Here is a tiny trained network, its code and every weight. The questions are about switching its units off for an input and a target symbol, where a switched-off unit gives its printed mean instead of its output.

import numpy as np


def w(rows, s, z=0):
    codes = np.array(rows[::2]) - 128.0
    scale = np.full(codes.shape[1], s)
    scale[-1] = z or s
    return codes * scale


def norm(h):
    return h / np.sqrt((h * h).mean(-1, keepdims=True) + 1e-5)


def f(y):
    return np.maximum(y, 0)


def softmax(a):
    e = np.exp(a - a.max(-1, keepdims=True))
    return e / e.sum(-1, keepdims=True)


def log_softmax(a):
    a = a - a.max(-1, keepdims=True)
    return a - np.log(np.exp(a).sum(-1, keepdims=True))


def net(x, mask):
    ids = ['Γαημπφ'.index(c) for c in x.split()]
    T = len(ids)
    res = E[ids] + P[:T]
    u = 0
    for l in range(2):
        r = norm(res)
        for j in range(2):
            rows = slice(2 * j, 2 * j + 2)
            q, k, v = (r @ M[l][rows].T for M in (Q, K, V))
            z = softmax(np.where(np.tri(T) > 0, q @ k.T / 2**0.5, -1e9)) @ v
            o = O[l][rows]
            res = res + np.where(mask[u + j], z, o[:, -1]) @ o[:, :-1]
        u += 2
        y = f(norm(res) @ A[l][:, :-1].T + A[l][:, -1])
        res = res + np.where(mask[u : u + 16], y, B[l][:, -1]) @ B[l][:, :-1]
        u += 16
    return log_softmax(norm(res)[-1] @ U[:, :-1].T + U[:, -1])


Q, K, V, O, A, B = {}, {}, {}, {}, {}, {}
E = w([
[161,248,131,171,134,134,144],'Γ',
[139,250,141,156,130,123,139],'α',
[82,76,201,183,152,138,78],'η',
[31,230,88,83,141,121,165],'μ',
[134,190,151,69,75,80,159],'π',
[159,131,143,105,71,157,197],'φ',
],0.0023)
P = w([
[168,110,139,70,253,115,131],'0',
[121,135,207,106,177,136,164],'1',
[120,141,195,116,136,134,163],'2',
[124,147,174,139,112,122,139],'3',
[118,147,152,144,98,118,129],'4',
[117,148,135,156,89,119,122],'5',
[112,141,115,157,78,120,111],'6',
[109,140,104,160,69,120,100],'7',
[108,132,91,169,65,125,91],'8',
],0.0031)
Q[0] = w([
[158,129,125,131,129,136,129],'L0H1',
[126,171,167,165,79,140,134],'L0H1',
[194,57,34,73,229,181,122],'L0H2',
[102,137,16,212,32,151,3],'L0H2',
],0.0057)
K[0] = w([
[119,136,134,141,120,115,124],'L0H1',
[107,97,157,128,164,143,116],'L0H1',
[131,143,152,141,254,102,83],'L0H2',
[83,133,74,175,41,92,75],'L0H2',
],0.0076)
V[0] = w([
[204,253,118,69,117,108,234],'L0H1',
[73,154,98,124,110,176,216],'L0H1',
[154,87,120,29,65,79,158],'L0H2',
[223,80,149,197,125,166,163],'L0H2',
],0.0036)
O[0] = w([
[254,203,237,127,169,187,193,251],'L0H1',
[87,164,152,152,203,181,153,111],'L0H1',
[91,72,118,152,106,189,200,103],'L0H2',
[116,168,129,72,89,204,64,109],'L0H2',
],0.0041,0.0018)
A[0] = w([
[87,102,171,106,144,130,119,58],'L0N1',
[172,74,105,73,203,128,121,94],'L0N2',
[143,105,120,166,151,154,164,93],'L0N3',
[186,158,192,107,184,171,175,114],'L0N4',
[181,129,127,93,177,145,90,83],'L0N5',
[156,111,141,131,169,98,173,35],'L0N6',
[116,73,2,110,138,107,81,19],'L0N7',
[110,122,145,115,90,189,139,38],'L0N8',
[125,87,138,108,164,179,159,38],'L0N9',
[171,140,138,75,174,142,81,19],'L0N10',
[132,119,133,122,156,120,120,90],'L0N11',
[116,133,114,107,160,134,139,83],'L0N12',
[147,127,130,125,171,56,119,102],'L0N13',
[99,133,84,138,193,131,153,69],'L0N14',
[93,81,124,64,155,105,113,7],'L0N15',
[98,142,135,131,99,110,122,123],'L0N16',
],0.0048,0.0016)
B[0] = w([
[176,125,143,166,139,152,130,146],'L0N1',
[119,104,129,22,101,35,146,140],'L0N2',
[142,127,164,87,97,113,127,141],'L0N3',
[69,76,46,133,99,90,82,255],'L0N4',
[145,153,116,87,103,95,69,148],'L0N5',
[140,102,118,153,108,89,148,148],'L0N6',
[253,135,52,122,151,186,166,148],'L0N7',
[91,134,136,107,205,143,120,148],'L0N8',
[103,134,114,103,80,116,124,138],'L0N9',
[160,176,127,104,94,118,79,144],'L0N10',
[139,128,120,126,137,121,112,132],'L0N11',
[137,117,116,137,120,124,133,130],'L0N12',
[122,118,135,110,159,197,114,152],'L0N13',
[147,76,117,185,119,138,133,132],'L0N14',
[138,175,192,166,148,145,130,136],'L0N15',
[147,114,153,122,152,136,123,160],'L0N16',
],0.0045)
Q[1] = w([
[151,74,148,113,109,121,87],'L1H1',
[131,211,171,206,84,105,103],'L1H1',
[2,50,84,101,132,91,146],'L1H2',
[210,2,151,9,138,162,135],'L1H2',
],0.0048)
K[1] = w([
[145,138,172,141,153,143,140],'L1H1',
[220,139,95,96,123,38,86],'L1H1',
[3,65,122,125,92,108,201],'L1H2',
[155,38,153,53,67,105,72],'L1H2',
],0.0056)
V[1] = w([
[161,114,116,123,144,149,170],'L1H1',
[209,52,45,64,109,22,147],'L1H1',
[150,218,159,238,212,150,113],'L1H2',
[176,74,193,250,125,170,122],'L1H2',
],0.0022)
O[1] = w([
[98,210,140,132,139,97,106,95],'L1H1',
[39,24,191,65,131,121,249,254],'L1H1',
[64,32,199,4,174,97,155,156],'L1H2',
[150,199,98,60,13,28,139,62],'L1H2',
],0.0019,0.0016)
A[1] = w([
[109,144,155,114,153,167,193,115],'L1N1',
[153,113,21,92,130,120,135,47],'L1N2',
[132,127,172,142,203,117,153,78],'L1N3',
[112,122,102,160,216,87,119,28],'L1N4',
[137,105,202,137,144,144,124,125],'L1N5',
[152,173,184,133,145,155,192,138],'L1N6',
[112,117,132,5,157,108,133,69],'L1N7',
[215,152,186,129,115,148,150,128],'L1N8',
[128,87,164,1,158,139,176,5],'L1N9',
[141,130,109,93,183,139,103,88],'L1N10',
[94,132,88,151,130,116,102,67],'L1N11',
[170,150,177,90,146,199,122,123],'L1N12',
[73,122,119,117,94,185,128,54],'L1N13',
[127,150,159,152,98,135,137,123],'L1N14',
[111,91,138,143,125,124,102,96],'L1N15',
[135,150,180,53,138,128,205,41],'L1N16',
],0.0059,0.0026)
B[1] = w([
[152,146,147,133,102,82,92,210],'L1N1',
[128,254,200,106,37,132,122,186],'L1N2',
[188,145,157,141,131,173,149,189],'L1N3',
[198,139,167,140,102,181,142,165],'L1N4',
[122,188,142,88,127,121,166,244],'L1N5',
[194,144,135,122,66,119,80,250],'L1N6',
[92,167,135,79,80,73,68,217],'L1N7',
[178,95,80,154,140,181,132,228],'L1N8',
[36,192,124,53,109,46,40,212],'L1N9',
[102,125,139,139,106,111,153,161],'L1N10',
[152,102,159,111,134,146,157,175],'L1N11',
[148,78,136,189,115,92,186,220],'L1N12',
[103,124,116,96,190,177,134,204],'L1N13',
[116,113,116,104,178,129,136,213],'L1N14',
[154,130,73,114,125,129,148,197],'L1N15',
[121,205,178,78,102,119,104,230],'L1N16',
],0.0058,0.0022)
U = w([
[90,191,163,59,87,50,40,139],'Γ',
[221,149,234,139,125,172,214,108],'α',
[207,41,32,181,125,142,65,178],'η',
[51,67,89,197,93,38,229,150],'μ',
[124,142,105,157,191,107,116,3],'π',
[44,128,82,80,178,253,152,167],'φ',
],0.0043,0.0029)

Each question gives the input, a string of symbols that net reads in full, and the target symbol t.
The units are the heads (2 rows each of Q, K, V and O) and the neurons (one row each of A and B). Each row of codes is followed by its name. A weight is (code - 128) times the scale printed after its matrix; where a second scale follows, it is the last column's (O, A, B and U).
mask holds one flag per unit, layer by layer, with each layer's heads first. A switched-off unit (its flag False) gives its mean, the last column of its rows in O or B, instead of its output. The means were averaged over made-up inputs and are rounded, as every weight is.
A unit's drop is (log p(t) with every unit on - log p(t) with that unit switched off) / (log p(t) with every unit on - log p(t) with every unit switched off).
The circuit of an input: a set's keep is (log p(t) with only the set's units on - log p(t) with every unit switched off) / (log p(t) with every unit on - log p(t) with every unit switched off). Starting from the 12 units with the biggest drops (on a tie, the unit counted first), units are removed one at a time, each time the one whose removal leaves the highest keep (on an exact tie, the one counted first), for as long as the keep stays at least 0.8.
units of the circuit, in order: the units of the circuit, biggest drop first
most important unit: the unit with the biggest drop
top k neurons: the k neurons with the biggest drops, biggest first
top k neurons in layer l: the k neurons of layer l with the biggest drops, biggest first
which heads matter: for each layer, one digit per head in row order, 1 if its drop is at least 0.15 and else 0, layers parted by /
input η π Γ φ μ, target φ: most important unit -> L0N4
input φ π η Γ, target μ: top 4 neurons -> L0N4; L0N13; L1N16; L1N9
input μ η μ Γ Γ, target α: top 2 neurons in layer 1 -> L1N4; L1N9
input η φ η μ α π π, target α: which heads matter -> 01 / 00
input η α Γ Γ φ η φ, target α: top 2 neurons -> L0N4; L1N12
input φ π Γ Γ Γ, target η: units of the circuit, in order -> L0H1; L1N8; L0N4
input η α Γ φ π α φ η π, target α: units of the circuit, in order -> L0N4; L1N9
input α Γ η α φ η Γ Γ α, target η: which heads matter -> 01 / 00
input Γ Γ η η Γ φ Γ α φ, target α: units of the circuit, in order -> L0N4; L1N12
input π Γ Γ η α π π μ Γ, target μ: which heads matter -> 11 / 01
input η η Γ μ η π α, target μ: which heads matter -> 11 / 00
input φ φ φ μ Γ Γ φ, target η: top 2 neurons -> L0N4; L1N5
input α Γ μ η η α α α α, target η: top 3 neurons in layer 1 -> L1N8; L1N16; L1N2
input η α μ, target α: which heads matter -> 01 / 01
input η η Γ π η φ α π, target φ: top 3 neurons in layer 1 -> L1N12; L1N6; L1N1
input η η Γ π φ α Γ η φ, target φ: most important unit -> L0H1
input Γ μ η η φ Γ η φ μ, target φ: top 2 neurons -> L0N4; L1N13
input η φ α, target φ: which heads matter -> 01 / 00
input η μ φ, target φ: top 2 neurons -> L0N4; L1N13
input Γ α μ α η μ α, target α: top 2 neurons -> L0N4; L1N4
input η α π φ η η, target φ: which heads matter -> 11 / 00
input η φ η Γ φ Γ φ, target η: which heads matter -> 11 / 11
input Γ η Γ π η α η η, target η: top 3 neurons -> L0N4; L0N7; L1N9
input φ η φ π, target φ: top neuron -> L0N4
input α η π π, target μ: which heads matter -> 00 / 01
input η Γ Γ Γ Γ α μ, target α: which heads matter -> 11 / 00
input α π η φ η η α Γ η, target η: which heads matter -> 10 / 00
